Below is a small trained network, with its code and all its weights. Each question gives an input and a target symbol and asks what happens when units are switched off, that is, made to give their printed mean instead of their output.

import numpy as np


def w(rows, s, z=0):
    codes = np.array(rows[::2]) - 128.0
    scale = np.full(codes.shape[1], s)
    scale[-1] = z or s
    return codes * scale


def norm(h):
    return h / np.sqrt((h * h).mean(-1, keepdims=True) + 1e-5)


def f(y):
    return y / 2 * (1 + np.tanh(0.7978845608 * (y + 0.044715 * y**3)))


def softmax(a):
    e = np.exp(a - a.max(-1, keepdims=True))
    return e / e.sum(-1, keepdims=True)


def log_softmax(a):
    a = a - a.max(-1, keepdims=True)
    return a - np.log(np.exp(a).sum(-1, keepdims=True))


def net(x, mask):
    ids = ['ΔΛΨγηξ'.index(c) for c in x.split()]
    T = len(ids)
    res = E[ids] + P[:T]
    u = 0
    for l in range(3):
        r = norm(res)
        for j in range(2):
            rows = slice(2 * j, 2 * j + 2)
            q, k, v = (r @ M[l][rows].T for M in (Q, K, V))
            z = softmax(np.where(np.tri(T) > 0, q @ k.T / 2**0.5, -1e9)) @ v
            o = O[l][rows]
            res = res + np.where(mask[u + j], z, o[:, -1]) @ o[:, :-1]
        u += 2
        y = f(norm(res) @ A[l][:, :-1].T + A[l][:, -1])
        res = res + np.where(mask[u : u + 4], y, B[l][:, -1]) @ B[l][:, :-1]
        u += 4
    return log_softmax(norm(res)[-1] @ U[:, :-1].T + U[:, -1])


Q, K, V, O, A, B = {}, {}, {}, {}, {}, {}
E = w([
[158,189,146],'Δ',
[148,95,123],'Λ',
[191,160,57],'Ψ',
[141,93,123],'γ',
[1,9,156],'η',
[64,55,79],'ξ',
],0.005)
P = w([
[6,16,39],'0',
[182,191,193],'1',
[160,124,31],'2',
[182,176,200],'3',
[153,119,42],'4',
[180,187,207],'5',
[148,114,40],'6',
[171,182,207],'7',
[145,116,44],'8',
[171,180,202],'9',
[147,115,45],'10',
[173,184,208],'11',
[142,112,44],'12',
],0.0022)
Q[0] = w([
[161,108,146],'0.h1',
[105,113,90],'0.h1',
[78,132,73],'0.h2',
[107,116,2],'0.h2',
],0.0077)
K[0] = w([
[96,155,80],'0.h1',
[69,181,187],'0.h1',
[39,181,54],'0.h2',
[83,254,7],'0.h2',
],0.0045)
V[0] = w([
[90,210,195],'0.h1',
[66,144,137],'0.h1',
[171,165,209],'0.h2',
[134,108,251],'0.h2',
],0.003)
O[0] = w([
[122,227,200,23],'0.h1',
[120,13,89,147],'0.h1',
[94,5,114,7],'0.h2',
[250,79,47,47],'0.h2',
],0.0024,0.0022)
A[0] = w([
[111,81,102,254],'0.n1',
[144,100,254,115],'0.n2',
[133,110,238,130],'0.n3',
[205,195,166,108],'0.n4',
],0.0065,0.00065)
B[0] = w([
[185,155,117,255],'0.n1',
[139,1,114,120],'0.n2',
[110,64,101,115],'0.n3',
[76,175,37,135],'0.n4',
],0.0054,0.0025)
Q[1] = w([
[186,243,86],'1.h1',
[31,15,128],'1.h1',
[118,107,135],'1.h2',
[66,19,2],'1.h2',
],0.0062)
K[1] = w([
[148,224,161],'1.h1',
[51,3,35],'1.h1',
[77,120,63],'1.h2',
[161,217,69],'1.h2',
],0.0058)
V[1] = w([
[208,229,200],'1.h1',
[129,174,214],'1.h1',
[149,126,4],'1.h2',
[71,80,201],'1.h2',
],0.0037)
O[1] = w([
[19,55,54,3],'1.h1',
[4,186,58,51],'1.h1',
[217,163,220,225],'1.h2',
[44,105,87,88],'1.h2',
],0.0023,0.0043)
A[1] = w([
[132,253,191,249],'1.n1',
[177,244,54,167],'1.n2',
[17,156,39,199],'1.n3',
[142,74,252,181],'1.n4',
],0.004,0.0017)
B[1] = w([
[71,112,241,217],'1.n1',
[104,12,197,231],'1.n2',
[175,160,253,95],'1.n3',
[241,213,100,252],'1.n4',
],0.0038,0.0021)
Q[2] = w([
[83,103,114],'2.h1',
[106,135,135],'2.h1',
[28,199,182],'2.h2',
[61,176,254],'2.h2',
],0.0098)
K[2] = w([
[80,113,129],'2.h1',
[60,156,118],'2.h1',
[162,254,217],'2.h2',
[203,221,238],'2.h2',
],0.0069)
V[2] = w([
[200,166,35],'2.h1',
[113,81,66],'2.h1',
[212,75,2],'2.h2',
[208,212,135],'2.h2',
],0.0038)
O[2] = w([
[168,76,133,166],'2.h1',
[194,132,181,91],'2.h1',
[152,188,183,254],'2.h2',
[111,185,4,156],'2.h2',
],0.0036,0.0024)
A[2] = w([
[155,133,2,149],'2.n1',
[166,240,195,225],'2.n2',
[162,49,221,215],'2.n3',
[163,155,240,252],'2.n4',
],0.0044,0.0013)
B[2] = w([
[67,102,3,122],'2.n1',
[59,142,195,225],'2.n2',
[65,137,42,239],'2.n3',
[25,153,90,255],'2.n4',
],0.0033,0.0036)
U = w([
[38,96,133,5],'Δ',
[205,117,97,136],'Λ',
[82,153,37,159],'Ψ',
[189,120,98,75],'γ',
[118,11,166,165],'η',
[131,201,203,181],'ξ',
],0.012,0.0025)

Each question gives the input, a string of symbols that net reads in full, and the target symbol t.
The units are the heads (2 rows each of Q, K, V and O) and the neurons (one row each of A and B). Each row of codes is followed by its name. A weight is (code - 128) times the scale printed after its matrix; where a second scale follows, it is the last column's (O, A, B and U).
mask holds one flag per unit, layer by layer, with each layer's heads first. A switched-off unit (its flag False) gives its mean, the last column of its rows in O or B, instead of its output. The means were averaged over made-up inputs and are rounded, as every weight is.
A unit's drop is (log p(t) with every unit on - log p(t) with that unit switched off) / (log p(t) with every unit on - log p(t) with every unit switched off).
The circuit of an input: a set's keep is (log p(t) with only the set's units on - log p(t) with every unit switched off) / (log p(t) with every unit on - log p(t) with every unit switched off). Starting from the 12 units with the biggest drops (on a tie, the unit counted first), units are removed one at a time, each time the one whose removal leaves the highest keep (on an exact tie, the one counted first), for as long as the keep stays at least 0.8.
units of the circuit, in order: the units of the circuit, biggest drop first
unit that matters most: the unit with the biggest drop
top k neurons in layer l: the k neurons of layer l with the biggest drops, biggest first
heads that matter: for each layer, one digit per head in row order, 1 if its drop is at least 0.15 and else 0, layers parted by /
input Λ ξ Ψ ξ Ψ ξ ξ, target Λ: units of the circuit, in order -> (1.h2, 1.h1)
input Ψ Δ ξ ξ ξ ξ ξ Δ γ, target Ψ: units of the circuit, in order -> (1.h1, 0.n2)
input η Δ Λ, target η: top 2 neurons in layer 0 -> (0.n4, 0.n2)
input Ψ ξ Ψ ξ Ψ η η, target Ψ: top 3 neurons in layer 1 -> (1.n2, 1.n4, 1.n1)
input η Δ Λ Ψ η ξ γ, target η: heads that matter -> 00 / 10 / 01
input ξ ξ Λ, target ξ: unit that matters most -> 2.h2
input Δ Δ Λ ξ Ψ η ξ Λ Λ, target Δ: units of the circuit, in order -> (1.h1, 1.n4)
input ξ η Ψ ξ ξ γ, target Λ: units of the circuit, in order -> (0.n2, 1.n2, 0.n4)
input η η η ξ Λ, target η: units of the circuit, in order -> (2.h2, 1.h2)
input ξ η ξ Ψ η η ξ, target ξ: units of the circuit, in order -> (2.h2, 1.h1, 1.n2)
input ξ ξ ξ γ ξ Ψ ξ Λ ξ ξ Λ, target ξ: heads that matter -> 00 / 00 / 01
input Δ ξ ξ, target Δ: heads that matter -> 01 / 00 / 11
input ξ η ξ η ξ ξ ξ, target ξ: top 2 neurons in layer 1 -> (1.n1, 1.n4)
input Ψ ξ η, target Ψ: unit that matters most -> 2.n1
input ξ Ψ η ξ η γ ξ η ξ Ψ ξ Δ, target Δ: top 3 neurons in layer 0 -> (0.n4, 0.n1, 0.n2)
input η η ξ ξ Ψ Λ ξ, target η: heads that matter -> 00 / 00 / 01
input Ψ γ ξ ξ Λ ξ ξ ξ Λ, target Ψ: heads that matter -> 01 / 11 / 00
input Δ Λ γ Ψ ξ γ Δ Δ Ψ ξ γ Ψ Ψ, target Δ: top 2 neurons in layer 1 -> (1.n4, 1.n2)
input ξ Δ ξ ξ ξ ξ η Ψ η ξ Λ Ψ γ, target ξ: top 2 neurons in layer 1 -> (1.n1, 1.n4)
input Δ ξ Λ ξ γ, target Δ: unit that matters most -> 1.h1
input γ ξ η Λ η η ξ Λ ξ ξ η, target γ: heads that matter -> 11 / 10 / 00
input ξ Λ Ψ ξ η η Λ Δ, target Δ: heads that matter -> 00 / 00 / 00
